Below is a small trained network, with its code and all its weights. Each question gives an input and a class and asks what happens when units are switched off, that is, made to give their printed mean instead of their output.

import numpy as np


def w(rows, s, z=0):
    codes = np.array(rows[::2]) - 128.0
    scale = np.full(codes.shape[1], s)
    scale[-1] = z or s
    return codes * scale


def norm(h):
    return h / np.sqrt((h * h).mean(-1, keepdims=True) + 1e-5)


def f(y):
    return y / 2 * (1 + np.tanh(0.7978845608 * (y + 0.044715 * y**3)))


def log_softmax(a):
    a = a - a.max(-1, keepdims=True)
    return a - np.log(np.exp(a).sum(-1, keepdims=True))


def net(x, mask):
    res = np.array(x, float).reshape(1, 7) / 4 @ E
    u = 0
    for l in range(2):
        y = f(norm(res) @ A[l][:, :-1].T + A[l][:, -1])
        res = res + np.where(mask[u : u + 8], y, B[l][:, -1]) @ B[l][:, :-1]
        u += 8
    return log_softmax(norm(res)[-1] @ U[:, :-1].T + U[:, -1])


A, B = {}, {}
E = w([
[171,111,188],'x0',
[14,126,172],'x1',
[104,113,95],'x2',
[128,50,109],'x3',
[81,164,72],'x4',
[88,34,86],'x5',
[254,80,103],'x6',
],0.0064)
A[0] = w([
[54,194,173,123],'L0N1',
[190,142,193,253],'L0N2',
[174,134,195,66],'L0N3',
[55,36,78,17],'L0N4',
[106,81,17,158],'L0N5',
[116,120,145,32],'L0N6',
[40,156,252,199],'L0N7',
[164,156,222,100],'L0N8',
],0.011,0.003)
B[0] = w([
[159,178,98,209],'L0N1',
[109,75,29,223],'L0N2',
[128,78,97,154],'L0N3',
[124,77,212,201],'L0N4',
[59,144,152,220],'L0N5',
[131,77,143,110],'L0N6',
[109,138,4,254],'L0N7',
[102,70,110,177],'L0N8',
],0.011,0.0054)
A[1] = w([
[235,139,144,21],'L1N1',
[72,191,87,88],'L1N2',
[112,97,117,86],'L1N3',
[90,129,29,126],'L1N4',
[102,192,199,83],'L1N5',
[134,138,249,251],'L1N6',
[76,121,117,223],'L1N7',
[141,139,124,224],'L1N8',
],0.011,0.0018)
B[1] = w([
[215,62,120,136],'L1N1',
[133,195,98,200],'L1N2',
[125,87,95,142],'L1N3',
[122,137,46,255],'L1N4',
[21,219,68,131],'L1N5',
[2,227,30,142],'L1N6',
[194,104,45,182],'L1N7',
[146,107,86,141],'L1N8',
],0.0063,0.0068)
U = w([
[137,108,125,65],'0',
[132,187,122,82],'1',
[17,43,138,164],'2',
[162,165,241,53],'3',
[155,172,223,6],'4',
[254,58,127,173],'5',
[60,167,18,177],'6',
[125,190,137,138],'7',
],0.017,0.011)

Each question gives the input, the list of numbers given to net, and the class t.
The units are the neurons (one row each of A and B). Each row of codes is followed by its name. A weight is (code - 128) times the scale printed after its matrix; where a second scale follows, it is the last column's (A, B and U).
mask holds one flag per neuron, layer by layer. A switched-off neuron (its flag False) gives its mean, the last column of its row in B, instead of its output. The means were averaged over made-up inputs and are rounded, as every weight is.
A unit's drop is (log p(t) with every unit on - log p(t) with that unit switched off) / (log p(t) with every unit on - log p(t) with every unit switched off).
The circuit of an input: a set's keep is (log p(t) with only the set's units on - log p(t) with every unit switched off) / (log p(t) with every unit on - log p(t) with every unit switched off). Starting from the 12 units with the biggest drops (on a tie, the unit counted first), units are removed one at a time, each time the one whose removal leaves the highest keep (on an exact tie, the one counted first), for as long as the keep stays at least 0.8.
circuit, biggest first: the units of the circuit, biggest drop first
k most important neurons: the k neurons with the biggest drops, biggest first
top k neurons in layer l: the k neurons of layer l with the biggest drops, biggest first
drop when u is switched off: that unit's drop, to one decimal
input [0,6,6,7,5,1,2], class 2: circuit, biggest first	[L0N4]
input [-8,-7,-8,-8,-5,-5,2], class 5: circuit, biggest first	[L0N7, L1N1]
input [3,-7,-6,-7,6,0,1], class 5: 3 most important neurons	[L0N7, L0N5, L1N1]
input [-5,0,-1,-8,3,0,8], class 5: top 3 neurons in layer 0	[L0N7, L0N5, L0N8]
input [-4,-1,-8,7,-1,6,4], class 2: 2 most important neurons	[L0N5, L0N7]
input [-3,0,3,-1,-8,3,0], class 2: top 2 neurons in layer 0	[L0N7, L0N1]
input [-8,-1,-2,-2,1,-3,7], class 5: top 4 neurons in layer 1	[L1N1, L1N6, L1N5, L1N2]
input [3,-7,0,-3,3,-3,-1], class 5: 2 most important neurons	[L0N7, L0N5]
input [-4,-3,5,3,-2,2,-3], class 2: top 2 neurons in layer 0	[L0N4, L0N1]
input [0,3,-8,0,-4,-1,4], class 2: top 3 neurons in layer 0	[L0N8, L0N1, L0N2]
input [-8,3,-4,6,-2,3,-1], class 2: drop when L0N4 is switched off	0.3
